Each row has a class, written after it.
[  30 -298  128    4  -77  199  144   26   58  134 -139  -69  -95   97
  560 -138  168  -73 -210 -172 -271  -65  -67   83  278 -103 -261    7
 -178 -174  -25  279]	M
[ -27 -144  -18   76  -24  -50  -41   50   54  188  215  -77   15   70
  332  -59   34   60 -272 -161   14  -29  -72   67  262  -49    1  122
   25  148  -14   70]	D
[-137   99   13 -101 -314 -309  230   25 -118  169 -185   24    9  -40
  394  -79    9 -659 -221   45 -163  191  264   80   99 -410 -234 -221
 -165 -226  -55  112]	L
[ -83 -221 -128  197  -23   14   96  146  -30   -4  150 -372  -22   62
   47  -58 -138 -106 -183  -64  146  216   66   44   99  -48 -174  -36
   51  162  -89  131]	L
[ -10 -283   49 -101  103  241   22  137  -31   62  -48 -274  104   30
  322  -39  -16   14   81    4   83    9 -311  -37  269  105 -147  173
 -187 -334 -224   33]	N
[  17 -216  109  -71   19  149 -256 -193 -179  165  -65 -513 -292  101
  356   13  -16  224 -225   48 -195  -65 -472  223   83   40   12   45
  -32 -392  -91  181]	D
[ -32  153  136 -108 -107 -222  169   61 -272  182   28  104 -154   97
  314  -40  -40 -252 -272 -110 -201   91  -19  159  -33  -82 -126  -77
 -172  -98 -159  116]	T
[-309  -20 -305  370  193 -520  172  556 -196   93  717  -43  684 -182
  174  -80 -200 -160 -115   77  677  300 -259  -37  899  171  -16  381
  -18  111 -211 -344]	Y
[ 101  -60  229 -487  177   72   20  176 -272   47  277  521  346   84
  771 -192 -121   62  521  -65   53 -102 -330 -153  366  433 -143  676
 -372 -732 -294 -393]	S
[-112    2   55 -372   73  -40   95  210 -286   63 -176 -390  -41  -67
  166   16   51  -64 -116   -8   99   14 -201   86  121   61   21  -36
  -89 -424 -279  -34]	D
[  34 -382 -117 -139 -254  130 -715 -313  537  144 -403 -563 -823 -109
  -46  274  613  148   12  171 -183   12  -86    8    8 -332   49 -411
  180   25  -73  561]	M
[   8 -180  181  -26 -221  167  -20 -282   19   95 -173  152 -269   66
  364 -156  101 -160  160    4  -91   72  121  -32 -173   -5 -214  -63
 -141   -4  151  303]	H
[  11  -21  165  -25  -80    1   86  -54 -128    9  224  213 -193  172
  292 -108 -107  -74  211  -46   49  -32  141   31 -167  318 -204  131
 -164  -31   58  131]	M
[-107 -170    3  -18  -91  146   76   24    2   -1 -410  -46 -369   10
  119 -174  121 -121  114  -57 -219   18  199 -112 -104   30 -225 -164
 -291  -88   68  313]	N
[ 107    0  163  377  -24   22  396  259  -70  -39  166  363   27  296
  213 -174  -74 -245   98 -179 -188   45  217   77   -7  267 -361   77
 -236  -35   38   69]	S
[ -59  132   87  -23  -67 -249  116   64 -255   88   83  102 -216  153
  180  -73 -146 -250 -107  -99 -126   68  198   34 -146   84  -37  -36
 -221  -59  -19  140]	M
[ -49  336   18  149  -14 -410  -50  195 -206  174   -5  138 -543   61
  -44   58  -22 -161  -68   -7 -303   26  179   44 -341  -65   24 -182
 -163 -130    8   98]	L
[ -74  136  -26 -101  -94 -205  109  177 -149  -15 -185   13 -524    6
   61  -51  -20 -120 -184 -177 -224   29  263 -135  -60   15 -111 -346
 -430 -141 -135  298]	T
[ -25 -107   -7  110 -110  189   -2   36  209  217 -118  -36  141   15
  242 -108  166   91  -55 -138 -322  116 -363   76  -28 -412 -111   36
  -51  285 -108  141]	Z
[ -73 -126   -2   37   67  143  134  167 -112  188  315 -145   31 -103
  598  -66  -59   28  200   -5  260 -113 -212   41  557  390 -228  224
 -117 -509  -24 -114]	N
[ -14 -358   89  221  -43  379  113 -128   66   31 -472  169 -128    1
  230 -260  140   72  147  -35 -266   11   83  -88  -10   33 -212  -29
 -178  -81  236  406]	Z
[ -43   13   56   60 -132  -16   15   24 -225   53   32  -30 -471   98
  251  -46   25 -185  -53  -96 -265   30  146   64 -222   19  -88 -224
 -252 -148   85  357]	Y
[ 155   -8  214  -80 -139 -151  154   76   47  -28    3  160  148  211
  214    9  170 -494  -57  -26 -195   48  141   98  -12 -247  -84  -75
 -234  -64  -54  225]	D
[ -40 -228   31   60   -2  475  374  435 -173  106 -203 -255  332  -15
  361 -153  -82  -24 -172 -126  -44  182 -349    2  465  141 -441   52
 -373 -270 -366   41]	D
[ 269 -589  314  329 -268  570 -242 -775  440  264  135   12  181   11
  741  -26   82 -154   96   57  217  211 -313  -99  227 -270 -263  267
  325  119  212  248]	L
[ 175 -326   87  320 -160  367 -108 -316  310  -47 -259   35 -321    6
  315  -36  303 -139  260   78 -228 -110  305  -15  -51   10 -187 -179
    3 -272  379  355]	J
[ -82   94   45  -93  -36 -156   62  239 -252  108  -50   23 -226   69
  197  -46 -100 -162 -210  -56  -85   46  130  -37  -95    8  -60  -62
 -249 -215 -149  112]	Y
[-279 -300 -103 -856    6  214  -65  427 -262  141 -410 -822  417    2
   66   57  -23 -242 -185   75  220  257 -531  -55  170 -182   60   22
 -518 -134 -753  -87]	P
[  54  -91  -22  339  -73  144  131   -6  -62 -182 -283   97 -635   -9
   57  -40  199  -14  -94 -108 -427  -55  478   77 -231   14 -208 -500
    6 -188  179  379]	H
[-219 -205   -5  128 -117  275  -15 -187 -192  111 -489  -60 -458    8
   74 -232  -43   54 -158  -51 -390   11  244   22 -373   -1   32 -276
  -74  237  275  571]	U
[ -70 -407  145   79 -165  303  -14 -164   88  211  -78   62  -50  -90
  765 -236   44 -101  168   11  260   -6  -73 -223  515  251 -415   67
 -265 -242  199  161]	T
[-236 -173  -80 -340  -80  -86 -176  229 -133   90 -251 -400 -181   18
  102   42   89 -266 -281   49   45   44   63 -118   33  -95   89 -199
 -425 -192 -312  298]	U
[ -66 -165    6  -51  -81  125  -46   27  -27  143  -67 -157  -42   72
  302  -73  120   -4 -111 -118 -237   97 -239   73  -51 -260 -105  -37
 -142   44 -108  172]	M
[ -35  138   75  328 -152 -273  -55 -197   51  258  300  226    2   39
  141  117  110 -463   51  119  -22   90  -73  114 -154 -195  -57   44
   44  186   75  -43]	P
[  38  -75  137  231   -6 -328  178  163   -3  149  486  279   72  120
  540   61   55 -434  145  165  261  -61   58  269  159   46 -467  248
  121 -283  -97 -168]	S
[  22 -119  112  -51 -324  378 -160 -371  147  342 -350 -180 -105   49
  203  -43   97  -30 -124  -71 -362  216 -210  102 -305 -431   21 -204
   27  445   61  415]	M
[   6 -203   13 -178 -158  244  -79 -365   73   66 -549  -97 -456    7
   87 -173  323 -333  160  -42 -563    8  124 -114  -62 -191 -208 -244
 -275 -236  157  319]	J
[  63 -135  132   74 -191   99  -91    5   -9  215   18 -145 -196  131
  366   87   88 -251 -215  -62 -151  129   16  204 -230 -238 -110 -255
    6  190  -48  363]	H
[  43   75   67  -40  -93 -227  -43  118 -119   81  156 -221 -157   31
   88  188  207 -459 -218   60  -45  181   -7  188  -15 -171  -73 -248
  -88  -57 -259  292]	J
[-150 -247   -7  215 -168  321  289 -129   13  108 -465  142    8 -103
  339 -372 -101  -62  -39 -119 -195  152  131 -225  144  -63 -289  -20
 -282   50  198  242]	P
[  -1 -140  199   -9 -196   86 -127 -326  -11  141 -131  155 -128   86
  473 -233   -3 -179  182   -3  -65   98   39 -112 -207  -87 -114   -5
 -126  -11  246  249]	Y
[ 186 -355  254 -188  -90   10 -272    4  -74   -5  216 -267 -103  346
  724  -80  -82 -234 -178  -35   32  -20  151  107  -10   36 -148  -88
 -179 -165    5  351]	H
[ -61  142   88 -199  -19 -328    0  235 -254   52   46   70  -40  151
   97  -21   26 -393  -51    9 -100  111   -5  -14 -155 -127  -17  -64
 -357 -123 -206   67]	Y
[-105 -193   33  107 -136  232   96 -209   66  111 -249  110 -179  -29
  231 -210   98  -28  156  -42 -157  -15   83  -66  -37   83 -206   15
 -117   12  199  247]	P
[ -38    0   86  102  -13  -11  302  243  -48  -30 -367  357 -191   58
   -4 -187   24  -32   73  -68 -239  -10  345  -40 -233   19 -223 -126
 -171  -54  104  292]	Z
[-119  -21   56 -277  -88 -130   81  138 -291  -80 -198   16 -205  138
  191 -226   41  -47 -366 -304 -282   61  183  -97  -11   70   43 -250
 -537   15 -154  500]	Z
[-229 -205 -150    3   24  263  456  363 -208   39 -254 -242  215 -137
  294 -249 -116 -270  148  -41   38   99  -89 -150  545  165 -430  117
 -452 -550 -112 -243]	D
[-267 -189  -41 -507   58   82   31  229 -468    7 -170 -695 -269   85
  125 -152 -361  -64   23 -128  200  147 -130 -127   17  341  -23 -177
 -388 -247 -194  148]	J
[ -29 -303  163  -87  -55  258   26 -172   21   92 -423   94  -12  138
  383 -301  209   44   36  -82 -314 -118  -12    3   60   64  -76   70
 -201 -125  166  278]	L
[  24 -187  109 -128   37  363  235  151  -35   23  -75  103  659  -20
  275 -143  -34 -261  262   12  117   74 -204 -127  248   45 -224  269
 -215 -216  -54 -110]	Y
[ -74   91   30 -359  -30 -404 -286  153 -186  178    4 -247 -179  103
  257  109  -48 -177 -271   49   82    5  -24   31    9  -56  161 -136
 -257 -204 -287   40]	N
[  47 -239   70  -61 -105  182 -101 -150   10  103   90  -70 -270  164
  334   -5   33   47 -135 -175 -100  -37    8   70  -86   26  -34  -11
  -97  111  -23  237]	H
[-118   41  117  234 -375  147  -46 -269 -288   73 -204 -107 -609  244
  -79  -80 -226  -16 -598 -260 -407  141  320   81 -645  -21   55 -587
 -221  652  348  718]	L
[ 171 -228   97  162  116 -124  -89   78  129   71  224 -186  -93  140
  422   27  212  -40 -270  -37   23 -212   36  178  406  103  -57   15
  -13 -218    3  186]	T
[-120  115  -18  128  -72 -419  161  262 -131   78  263   54 -231  119
  137   -1  -25 -271  -92  -98  -25   33  166   76  145   70  -58 -147
 -141  -78   -9  150]	L
[  17 -364  139 -171  -43  370   38 -167  -66  148 -249 -453  252   27
  479 -106    7 -182 -124  -20   35  116 -416   37  341  -44 -157   14
 -247 -193 -154  110]	J
[ -96  139   78 -187  -37 -237  291  270 -363 -124  147   38  -44  190
   20  -61  -69 -391  -74 -125  -58   37  168   57 -199  109  -82  -23
 -483  -94  -87  155]	Y
[-136 -127   70 -167 -139  -31  252  116  -59 -108 -420  138  -50   65
  177 -293  -47 -299  178  -90  -70  132  323 -249 -153  -24 -254 -141
 -426 -156   62  333]	T
[ -44  -43   61  -60  -81 -102  189  129 -130  124  -26   91  -40  130
  171  -24   -5 -243 -153 -124 -170  121   10   80   72 -101  -86  -21
 -209   41 -112  145]	M
[ -93  -97   33  -19 -174 -204  308  231 -178  114 -205   76   81  101
  292  -68   81 -491 -438  -76 -206  219  162  185  169 -282 -253 -166
 -222   -2 -253  216]	Z
[ -28 -223   50   30  -73  382  194 -133 -175  179  -92 -229  -52 -131
  484 -128 -158  -27  134  -60   86  192 -296    2  415  168 -292   70
 -147 -274   30  -71]	M
[ -15 -268  155  197  -66  175    6   46   49  154 -236  112  -65   46
  307 -136  181  -80    4   22 -130   94  -85  -31   58  -40 -264  -24
 -130  -61   18  357]	Z
[-165  140  -51  390 -144  -78  105   84  -96   92   46   82 -336   35
 -221   44    1 -209 -155   40 -268  123  267  176 -472 -129   56 -167
  101  532  134  236]	P
[ -24 -150   76  -53   57  213  185  108  -98  119  -36 -107  138  -33
  233  -15   -3  -85   22   11   85   36 -271   37  217   51 -230  142
 -105 -218 -219  -71]	S
[  15    5  197 -290  -85 -144   87  160 -297  103 -116    0 -301  207
  462 -107   78 -361 -315 -161 -299  -32  247   40   28   33 -119 -191
 -434 -342 -146  299]	M
[  40 -195  195  -49 -309  198 -150 -271 -270  257   96 -201 -220   64
  610 -119   44 -164 -439 -170 -108  386  -88  222  -99 -188 -191 -248
  -22  398  -52  580]	Z
[  50 -284  294  -50 -231  207 -366 -451  -99  159   53   52 -497  240
  518  -45  180 -228  141  -86  -96   24  102  -20 -376  232  -74  -96
 -157  -44  224  591]	N
[-115 -226   48  188  -61  142  285  178  114   27 -338  369  283   10
  135 -192  110 -250   36   52  -90   72  204  -82  -12 -182 -220  134
  -91   67   24  133]	U
[  45  -75  166   13  -53  -38   75  103 -137  103 -325  184 -194  146
  297 -108  159 -152 -260  -28 -420   28   37   81   17 -126 -142 -194
 -337 -171 -110  362]	J
[-260  399  -78   48   94 -517  396  741 -314   49   30  230  -55   36
 -364  -55  -68 -270 -253  -27   29  106  368    7 -238   -1  -25 -104
 -184  219 -237   61]	Y
[-130  148  -11  101   41 -322  264  158 -151  -33 -105  262  -70   35
  -74  -65  -43 -264    1    9 -154  -58  292    9 -141  -22  -28    6
 -125 -172   64   -1]	S
[ -86 -107  -34  446 -229  358 -370 -257  218  315  220 -256 -387  -37
   82   61 -111  292 -121   32    9  164 -288  -25 -233 -157   19  -91
  257  698   72  212]	S
[-186  106  -98  271  -35 -262  366  294 -248   12  146  162  172   66
 -100  -30 -263 -320 -222  -44  -10  258  115  102  -94  -82 -175   90
  -67  225 -149 -116]	H
